Y: [-5.55 -1.84  4.37  2.41  0.36  1.11 -6.47 -0.46]
U: [-6.21  1.39  2.47 -1.28 -4.39  0.19  3.70  0.18]
J: [-5.21  1.62  2.38 -0.89 -1.99  0.76  2.29  0.11]
E: [-6.23  1.11  2.41 -1.84 -6.47 -0.46  4.37  0.36]
P: [-5.55  0.95  2.30 -2.36 -7.59 -0.91  4.23  0.58]
W: [-4.15  0.45  1.80 -2.85 -8.92 -1.63  3.97  0.81]
X: [-4.87  1.59  2.31 -0.93 -1.85  0.74  2.04  0.14]
[-5.55  0.95  2.30]  P
[ 1.11  2.41 -1.84 -6.47 -0.46  4.37  0.36]  E
[-1.84  4.37  2.41  0.36  1.11]  Y

R: [-5.81 -6.13 -4.72  1.41  2.41 -5.97  0.10  2.32 -5.20  1.12 -4.58 -3.97
 -4.54 -5.81  2.84  2.71 -2.62  2.81 -2.59 -4.60  2.61 -6.89 -1.25]
D: [-0.91 -1.83 -1.64 -0.17 -0.07 -0.72  2.62 -3.80  5.24 -0.19  0.76 -2.06
 -1.61 -1.17 -0.03 -0.01 -2.67 -1.40 -2.47 -1.50 -0.05  0.65 -1.87]
B: [-0.21  6.09 -0.43 -5.76 -7.17 -0.22  1.68 -6.01 -5.91 -0.66  2.81 -1.19
 -0.03 -1.17 -1.61 -7.45 -2.87 -3.20 -2.83  4.19 -7.37  3.46 -3.69]
[-1.61 -1.17 -0.03]  D
[-1.64 -0.17 -0.07 -0.72  2.62 -3.80  5.24 -0.19  0.76 -2.06]  D

Tigo: [ 1.08  1.98  0.00 -1.25 -1.65 -2.13  0.67  1.14  0.40  3.39 -0.50  0.40
  2.30 -3.71 -1.64  0.94  0.00 -0.45 -1.06 -2.33 -1.89]
geloz: [ 2.38  2.39 -1.00 -1.69 -2.27 -2.71  0.98  0.00  0.48  4.56 -0.79  0.48
  5.05 -1.02 -1.70  1.06 -0.72 -0.41 -1.71 -2.73 -2.49]
buf: [ 0.54  0.64 -0.27  0.21 -1.78  0.35 -2.88  1.15 -0.51  2.64  3.67 -0.17
  0.02  7.94 -2.60 -0.91 -2.85  1.09 -1.03 -0.40  0.55]
pibi: [ 0.00  0.74  0.95 -0.18 -2.59  1.46  0.75  0.00 -0.01  3.38  5.45 -0.01
 -1.00  5.52 -4.06 -1.50 -3.50  3.27 -1.38  0.46  3.75]
Gutu: [ 0.32  4.34 -0.02  0.32  2.23 -1.29  0.55  0.00 -0.17  2.64  3.67 -0.17
  0.02  7.94 -2.60 -0.91 -2.85  1.09 -1.03 -1.25  0.55]
ris: [-0.08 -0.96 -0.25  0.01  0.32  0.41 -0.34  1.06 -0.35 -0.76 -0.95 -0.35
  0.04  3.57  0.88 -0.03  0.45 -0.17 -0.26  0.35 -0.61]
Fatol: [ 2.62  0.75 -0.56  0.00 -2.89 -1.59  1.15 -2.88  0.32  4.34  0.00  0.32
  2.23 -1.29 -3.96 -1.21 -3.12  0.89 -1.66 -1.45 -0.73]
Pifis: [-0.08 -0.96 -0.25  0.01  0.32  0.41 -0.34  1.06 -0.35 -0.76 -0.95 -0.35
  0.04  3.57 -2.60 -0.91 -2.85  1.09 -1.03 -0.40  0.55]
[ 0.32  4.34  0.00  0.32  2.23 -1.29]  Fatol
[ 1.15 -2.88]  Fatol
[ 0.75  0.00 -0.01  3.38]  pibi
[ 0.35 -2.88]  buf
[-0.35 -0.76 -0.95 -0.35  0.04  3.57 -2.60]  Pifis

dapas: [ 2.20  0.77  1.26  8.10 -3.74  0.40  1.02 -0.38 -4.10  0.63  1.08  1.08
  0.87  1.52  2.55 -0.88 -2.79  2.01  7.03]
madut: [ 2.02  7.03 -1.68  9.35  2.13  2.98 -0.05  1.53  2.36  1.20  2.59  0.88
  1.14  0.83  0.77 -5.36 -2.32  0.47  4.40]
fod: [ 1.59  6.05  2.26 -6.02 -0.05  2.08  5.20  0.87  1.84  1.46  5.89 -3.46
 -2.28 -1.99 -2.32  1.16  0.11  1.68 -7.52]
nam: [ 4.23  3.34  0.41 -0.81  0.83  1.14  2.13  0.88  1.20 -0.05  2.98  1.53
  2.36  2.59  0.87  1.41 -1.20  3.00 -0.47]
[ 0.83  1.14  2.13  0.88  1.20 -0.05  2.98  1.53  2.36  2.59]  nam
[2.01 7.03]  dapas
[-0.38 -4.10  0.63  1.08  1.08  0.87  1.52  2.55 -0.88 -2.79  2.01]  dapas
[ 0.88  1.20 -0.05  2.98  1.53]  nam
[ 0.40  1.02 -0.38 -4.10  0.63  1.08  1.08  0.87  1.52  2.55 -0.88]  dapas
[ 4.23  3.34  0.41 -0.81  0.83  1.14  2.13  0.88]  nam
[ 0.87  1.84  1.46  5.89 -3.46]  fod

Kefeg: [ 6.71  2.53 -2.20 -0.65 -1.45 -0.09]
Gen: [ 8.91  2.79 -0.52 -0.89 -0.21  0.36]
betes: [-0.89 -0.18  0.36 -0.88 -0.65  0.53]
Feni: [ 7.84 -0.56  0.48  0.83  1.12  1.57]
terez: [-0.60  6.39 -0.49  0.30  0.10 -2.55]
Feda: [ 3.00  5.12  3.58 -0.87 -0.37  0.01]
tivaf: [ 3.64 -4.40  1.69  0.75  0.54  1.30]
tizut: [ 0.27 -1.71 -0.84  0.24  0.61 -4.80]
[-0.89 -0.21  0.36]  Gen
[-0.65  0.53]  betes
[ 6.39 -0.49]  terez

